Below is a small trained network, with its code and all its weights. Each question gives an input and a class and asks what happens when units are switched off, that is, made to give their printed mean instead of their output.

import numpy as np


def w(rows, s, z=0):
    codes = np.array(rows[::2]) - 128.0
    scale = np.full(codes.shape[1], s)
    scale[-1] = z or s
    return codes * scale


def f(y):
    return y / 2 * (1 + np.tanh(0.7978845608 * (y + 0.044715 * y**3)))


def log_softmax(a):
    a = a - a.max(-1, keepdims=True)
    return a - np.log(np.exp(a).sum(-1, keepdims=True))


def net(x, mask):
    res = np.array(x, float).reshape(1, 3) / 4 @ E
    y = f(res @ A[0][:, :-1].T + A[0][:, -1])
    res = res + np.where(mask, y, B[0][:, -1]) @ B[0][:, :-1]
    return log_softmax(res[-1] @ U[:, :-1].T + U[:, -1])


A, B = {}, {}
E = w([
[225,240,53,63,92,69,143],'x0',
[220,122,65,171,214,214,68],'x1',
[44,183,1,241,114,161,217],'x2',
],0.0077)
A[0] = w([
[93,120,180,88,56,117,193,83],'neuron 1',
[139,146,101,126,189,254,66,105],'neuron 2',
[177,145,116,180,176,178,37,81],'neuron 3',
[105,119,54,147,105,133,161,76],'neuron 4',
[80,74,193,190,168,157,101,90],'neuron 5',
[77,165,90,196,123,152,153,107],'neuron 6',
[73,109,223,88,52,101,191,109],'neuron 7',
[82,167,81,202,174,119,176,129],'neuron 8',
[102,50,169,203,98,133,91,104],'neuron 9',
[173,134,194,83,133,113,64,82],'neuron 10',
[86,113,149,144,45,77,194,109],'neuron 11',
[202,239,121,109,128,92,119,96],'neuron 12',
[81,107,208,146,177,222,167,76],'neuron 13',
[105,103,186,178,195,127,140,183],'neuron 14',
[162,109,193,116,147,96,93,254],'neuron 15',
[95,160,120,154,123,166,192,108],'neuron 16',
[193,140,110,161,151,193,79,152],'neuron 17',
[155,86,207,82,140,123,105,84],'neuron 18',
],0.0094,0.01)
B[0] = w([
[110,192,176,71,203,43,56,163],'neuron 1',
[87,219,144,56,232,93,109,190],'neuron 2',
[109,201,172,65,193,52,77,175],'neuron 3',
[194,127,178,169,109,153,69,154],'neuron 4',
[189,145,53,188,55,37,127,186],'neuron 5',
[159,88,177,157,142,195,72,188],'neuron 6',
[93,219,158,59,172,117,103,199],'neuron 7',
[144,13,169,156,137,188,83,204],'neuron 8',
[154,159,41,150,61,35,121,176],'neuron 9',
[183,108,160,219,94,187,47,181],'neuron 10',
[101,197,148,103,182,149,86,179],'neuron 11',
[207,131,49,172,1,40,173,189],'neuron 12',
[188,201,116,144,47,43,80,172],'neuron 13',
[123,131,106,108,68,76,230,199],'neuron 14',
[123,42,153,122,128,221,184,253],'neuron 15',
[152,84,177,178,169,174,67,163],'neuron 16',
[100,197,128,56,163,129,152,198],'neuron 17',
[173,45,190,219,159,174,18,178],'neuron 18',
],0.008,0.011)
U = w([
[152,75,150,172,162,202,48,83],'0',
[93,191,136,58,221,107,91,91],'1',
[164,136,70,147,57,59,139,97],'2',
[84,81,108,98,154,214,248,250],'3',
],0.015,0.011)

Each question gives the input, the list of numbers given to net, and the class t.
The units are the neurons (one row each of A and B). Each row of codes is followed by its name. A weight is (code - 128) times the scale printed after its matrix; where a second scale follows, it is the last column's (A, B and U).
mask holds one flag per neuron, in row order. A switched-off neuron (its flag False) gives its mean, the last column of its row in B, instead of its output. The means were averaged over made-up inputs and are rounded, as every weight is.
A unit's drop is (log p(t) with every unit on - log p(t) with that unit switched off) / (log p(t) with every unit on - log p(t) with every unit switched off).
The circuit of an input: a set's keep is (log p(t) with only the set's units on - log p(t) with every unit switched off) / (log p(t) with every unit on - log p(t) with every unit switched off). Starting from the 12 units with the biggest drops (on a tie, the unit counted first), units are removed one at a time, each time the one whose removal leaves the highest keep (on an exact tie, the one counted first), for as long as the keep stays at least 0.8.
units of the circuit, in order: the units of the circuit, biggest drop first
unit that matters most: the unit with the biggest drop
top k neurons: the k neurons with the biggest drops, biggest first
drop of u: that unit's drop, to one decimal
input [8,7,8], class 0: unit that matters most -> neuron 8
input [-4,-4,1], class 1: top 2 neurons -> neuron 12; neuron 7
input [0,-6,-8], class 0: top 2 neurons -> neuron 18; neuron 10
input [-5,5,1], class 1: top 2 neurons -> neuron 2; neuron 12
input [8,8,8], class 0: top 2 neurons -> neuron 8; neuron 6
input [-1,-6,-8], class 0: top 2 neurons -> neuron 18; neuron 10
input [-7,-6,-4], class 2: top 2 neurons -> neuron 5; neuron 9
input [6,7,6], class 1: top 2 neurons -> neuron 2; neuron 17
input [7,6,7], class 0: top 2 neurons -> neuron 8; neuron 6
input [-7,8,7], class 1: top 2 neurons -> neuron 2; neuron 3
input [3,1,2], class 3: top 3 neurons -> neuron 5; neuron 13; neuron 9
input [-1,-3,-1], class 3: top 2 neurons -> neuron 2; neuron 3
input [-8,-5,-7], class 2: drop of neuron 9 -> 0.7
input [6,3,-4], class 2: units of the circuit, in order -> neuron 12
input [8,5,-4], class 2: drop of neuron 12 -> 4.6
input [0,3,1], class 3: drop of neuron 7 -> 0.2
